Below are the code and all the weights of a small trained network. Each question names an input and a class and asks about switching units off, where a switched-off unit gives its printed mean instead of its output.

import numpy as np


def w(rows, s, z=0):
    codes = np.array(rows[::2]) - 128.0
    scale = np.full(codes.shape[1], s)
    scale[-1] = z or s
    return codes * scale


def norm(h):
    return h / np.sqrt((h * h).mean(-1, keepdims=True) + 1e-5)


def f(y):
    return y / 2 * (1 + np.tanh(0.7978845608 * (y + 0.044715 * y**3)))


def log_softmax(a):
    a = a - a.max(-1, keepdims=True)
    return a - np.log(np.exp(a).sum(-1, keepdims=True))


def net(x, mask):
    res = np.array(x, float).reshape(1, 5) / 4 @ E
    u = 0
    for l in range(3):
        y = f(norm(res) @ A[l][:, :-1].T + A[l][:, -1])
        res = res + np.where(mask[u : u + 12], y, B[l][:, -1]) @ B[l][:, :-1]
        u += 12
    return log_softmax(norm(res)[-1] @ U[:, :-1].T + U[:, -1])


A, B = {}, {}
E = w([
[218,29,180],'x0',
[128,126,127],'x1',
[127,128,128],'x2',
[225,158,6],'x3',
[76,18,39],'x4',
],0.0022)
A[0] = w([
[181,145,118,130],'L0N0',
[125,120,132,115],'L0N1',
[177,141,122,130],'L0N2',
[70,128,249,170],'L0N3',
[124,142,112,159],'L0N4',
[103,44,52,44],'L0N5',
[156,134,127,125],'L0N6',
[121,176,97,191],'L0N7',
[35,37,153,120],'L0N8',
[228,31,188,252],'L0N9',
[111,94,142,142],'L0N10',
[140,134,120,142],'L0N11',
],0.011,0.0025)
B[0] = w([
[163,165,164,154],'L0N0',
[116,124,124,125],'L0N1',
[163,167,158,149],'L0N2',
[204,59,100,229],'L0N3',
[134,101,151,140],'L0N4',
[188,47,126,189],'L0N5',
[149,150,140,135],'L0N6',
[125,46,181,170],'L0N7',
[19,144,202,208],'L0N8',
[96,155,1,253],'L0N9',
[82,96,144,140],'L0N10',
[141,132,140,134],'L0N11',
],0.018,0.0059)
A[1] = w([
[152,113,168,127],'L1N0',
[166,132,116,111],'L1N1',
[128,127,127,126],'L1N2',
[116,148,131,133],'L1N3',
[127,130,128,126],'L1N4',
[144,141,118,117],'L1N5',
[126,123,124,120],'L1N6',
[31,167,156,131],'L1N7',
[136,146,121,141],'L1N8',
[95,237,117,43],'L1N9',
[89,181,255,88],'L1N10',
[89,192,65,2],'L1N11',
],0.016,0.0032)
B[1] = w([
[181,146,152,213],'L1N0',
[74,119,142,178],'L1N1',
[128,130,128,129],'L1N2',
[119,103,113,110],'L1N3',
[127,126,126,124],'L1N4',
[97,123,124,133],'L1N5',
[129,134,126,134],'L1N6',
[20,55,101,211],'L1N7',
[103,124,117,130],'L1N8',
[54,207,152,173],'L1N9',
[213,186,251,252],'L1N10',
[130,60,231,233],'L1N11',
],0.027,0.0031)
A[2] = w([
[115,233,144,152],'L2N0',
[93,65,80,84],'L2N1',
[165,129,145,122],'L2N2',
[119,156,144,94],'L2N3',
[120,150,141,97],'L2N4',
[137,132,130,138],'L2N5',
[113,163,184,146],'L2N6',
[128,128,128,132],'L2N7',
[163,128,143,111],'L2N8',
[127,136,125,85],'L2N9',
[126,127,128,124],'L2N10',
[158,145,8,3],'L2N11',
],0.013,0.0014)
B[2] = w([
[69,253,130,185],'L2N0',
[189,219,86,254],'L2N1',
[125,90,81,170],'L2N2',
[108,153,124,123],'L2N3',
[111,146,126,120],'L2N4',
[123,120,115,130],'L2N5',
[82,191,83,191],'L2N6',
[128,128,128,129],'L2N7',
[125,92,85,164],'L2N8',
[123,123,129,113],'L2N9',
[129,130,130,128],'L2N10',
[139,224,75,199],'L2N11',
],0.02,0.0036)
U = w([
[214,16,138,247],'0',
[189,192,30,216],'1',
[49,68,253,7],'2',
[27,68,62,86],'3',
[198,192,229,61],'4',
[43,232,153,73],'5',
],0.014,0.0015)

Each question gives the input, the list of numbers given to net, and the class t.
The units are the neurons (one row each of A and B). Each row of codes is followed by its name. A weight is (code - 128) times the scale printed after its matrix; where a second scale follows, it is the last column's (A, B and U).
mask holds one flag per neuron, layer by layer. A switched-off neuron (its flag False) gives its mean, the last column of its row in B, instead of its output. The means were averaged over made-up inputs and are rounded, as every weight is.
A unit's drop is (log p(t) with every unit on - log p(t) with that unit switched off) / (log p(t) with every unit on - log p(t) with every unit switched off).
The circuit of an input: a set's keep is (log p(t) with only the set's units on - log p(t) with every unit switched off) / (log p(t) with every unit on - log p(t) with every unit switched off). Starting from the 12 units with the biggest drops (on a tie, the unit counted first), units are removed one at a time, each time the one whose removal leaves the highest keep (on an exact tie, the one counted first), for as long as the keep stays at least 0.8.
circuit, biggest first: the units of the circuit, biggest drop first
unit that matters most: the unit with the biggest drop
top k neurons: the k neurons with the biggest drops, biggest first
k most important neurons of layer l: the k neurons of layer l with the biggest drops, biggest first
input [8,3,2,-1,0], class 1: top 3 neurons -> [L0N9 L2N1 L0N8]
input [1,-4,-8,-4,7], class 3: circuit, biggest first -> [L0N8 L1N7]
input [-2,7,7,2,5], class 0: circuit, biggest first -> [L0N5]
input [1,-1,-4,-2,5], class 3: circuit, biggest first -> [L0N8 L1N7]
input [-2,3,-5,7,1], class 0: 2 most important neurons of layer 0 -> [L0N9 L0N8]
input [1,8,4,0,7], class 3: top 2 neurons -> [L0N8 L0N3]
input [1,0,8,-7,7], class 3: circuit, biggest first -> [L0N8 L1N7]
input [0,1,-4,-3,8], class 2: top 2 neurons -> [L0N8 L0N9]
input [-7,-6,-5,0,1], class 2: 3 most important neurons of layer 0 -> [L0N9 L0N3 L0N5]
input [-8,5,3,-2,3], class 2: top 3 neurons -> [L0N9 L1N7 L1N10]
input [-7,5,-5,-2,-2], class 0: top 2 neurons -> [L0N9 L0N8]
input [1,8,-3,7,-8], class 5: 2 most important neurons of layer 2 -> [L2N0 L2N6]
input [6,6,5,5,-2], class 5: 2 most important neurons of layer 1 -> [L1N9 L1N11]
input [-5,-8,0,-7,5], class 2: top 4 neurons -> [L0N8 L0N9 L1N7 L1N10]
input [-4,5,-3,-8,-7], class 0: circuit, biggest first -> [L0N3]
input [7,8,3,1,-7], class 5: 4 most important neurons of layer 0 -> [L0N7 L0N5 L0N2 L0N0]
input [-1,-4,-5,0,1], class 2: top 3 neurons -> [L0N9 L0N3 L0N8]
input [5,-6,-8,0,2], class 3: 2 most important neurons of layer 0 -> [L0N3 L0N8]
input [3,1,0,1,-1], class 5: top 3 neurons -> [L1N9 L0N3 L1N11]
input [5,-4,5,6,-5], class 5: unit that matters most -> L1N9
input [-5,0,7,5,-1], class 4: 2 most important neurons of layer 0 -> [L0N3 L0N9]
input [1,4,-5,-4,-5], class 1: top 3 neurons -> [L1N11 L0N3 L1N10]
